cols: W C T Y E X D
K_388: [-10  -4 -20 -15  23  -1   4]
K_668: [-15  -4 -10  23   4 -21  -1]
K_183: [-1 23 -3 23 47  6 53]
has: [  4 -21  -1]	yes
[-15  23  -1]	K_388
[ -4 -20 -15  23  -1]	K_388
col: [-1 53]	D
has: [ -4 -10  23]	yes
order: [ 23   4 -21  -1 -15  -4 -10]	K_668

cols: N B Q R F S V H G
K_556: [-33  40  10 -28  -9   4  32 -14 -23]
K_759: [  2   7 -13 -12   0  -2   7   4   1]
K_318: [ -2   8 -15   5   1   1  -2 -10  -3]
K_623: [-33  40  11 -23  -8   2  32 -20 -21]
K_879: [ -4   1 -14 -12   1   4 -22  -2   6]
K_517: [-33  37  -6 -12  -4   1  31 -18 -21]
K_852: [-31  44  11 -22 -14   3  36 -16 -24]
K_150: [  2  -1 -15 -20  -5   2 -17  -7   5]
K_98: [-9  9 -6 -3  0 -4  3  2  2]
K_926: [ -4  10  -1  -7 -14 -13   7 -13 -14]
where: [-10]	K_318, 8
has: [-11   1]	no

cols: K A P J U M
K_742: [-23 -41  10  47  24  40]
K_154: [-27 -21 -18  24 -22 -13]
K_245: [-31 -10 -12 -35 -35   6]
K_907: [ -6 -37  14 -22   3  23]
K_885: [-23 -40  24  10  40  47]
K_644: [ 12  31 -37  11  31   0]
K_155: [ 35 -47 -17  30  30  33]
K_621: [ 19  -8 -44 -35  -1  31]
order: [ 47  10  24 -23 -41  40]	K_742
order: [-41  40 -23  24  10  47]	K_742
order: [-37  31  11   0  31  12]	K_644

cols: Lotof neso Pamu Funen ket zun muf sofo guva Nus
K_147: [  1 -13  10  14 -25 -23  14  -2 -18  -8]
K_903: [ 17   2  29  10  15   0 -10  -4 -23   8]
K_901: [  1 -13  10  14 -25 -23  14 -21  -8 -31]
K_941: [ 14  15 -13  10  -2   1 -18  11  -8 -23]
where: [29]	K_903, 3
order: [-25 -23 -18 -13  -8  -2   1  10  14  14]	K_147
where: [-31]	K_901, 10
[-25 -23  14 -21  -8 -31]	K_901

cols: dagu buda suvop biv Vagob Vekit sodev
K_476: [ 24 -11  -4   4  -6  38  15]
K_577: [ -4 -10  -2   8  -6  -4  34]
K_937: [-26  30 -17  15  -4  18   6]
K_717: [ -4  -4  34 -10   8  -5  -2]
has: [-26  30 -16  15  -4]	no
has: [15 38]	no
col: [-4 18]	Vekit
has: [ 8 -2]	no
col: [-17  34]	suvop
has: [ 18  -4  15 -17]	no
order: [ -2  -6 -10  -4   8  34  -4]	K_577

cols: lir Tas Suv Zudam lol Buru Meke
K_239: [-35   3  24  -6  -6   7  14]
K_200: [ 44  19 -28  16 -10 -24 -25]
K_681: [ 13   8  -3   6   7  16 -30]
K_81: [ 16  44 -25  19 -24 -10 -28]
K_724: [-28  30  15 -28   9  12 -22]
K_864: [-30 -16  46   7 -26   7  -4]
K_368: [-10  25  -8 -21  35  38   0]
K_188: [ -9   7   6  -3   8  36 -34]
K_419: [-15 -29  20  19  -8 -10  -7]
K_12: [ -6 -13   8  14  33 -30 -33]
K_309: [-25 -10  20  44 -24 -28  16]
order: [ 16 -25 -10 -24  44  20 -28]	K_309
[-16  46   7]	K_864
has: [-3  6  6]	no
order: [-28  16 -25 -10  20  44 -24]	K_309
has: [ 44 -24]	yes
[ 7  6 -3  8]	K_188
[-30 -33]	K_12

cols: godak nukib mis luz Nit tekur fofa Nunag kemi
K_804: [ 33 -32  -1   4 -32 -14 -26  40 -10]
K_97: [-25  30 -13   7  43  26  52 -42   3]
K_565: [ 33 -32  -1   4 -32 -14 -20  40 -10]
K_576: [ 15 -17  35   4 -42 -25 -45  19  11]
K_916: [-28  36  -2   0  42  26  47 -41   4]
K_321: [ 31  29  -3  14  33  18  40 -50  13]
K_414: [ -6   6  41   3 -23 -15 -28  -9  20]
K_539: [-28  36  -2   0  42 -13 -23 -15  21]
K_933: [-31  34   8   7  31  17  34 -48  14]
K_661: [ 19 -15  31  -5 -35 -18 -38  27   2]
[ 33 -32  -1   4 -32 -14 -26  40 -10]	K_804
where: [30]	K_97, 2
has: [-3 29 31]	no

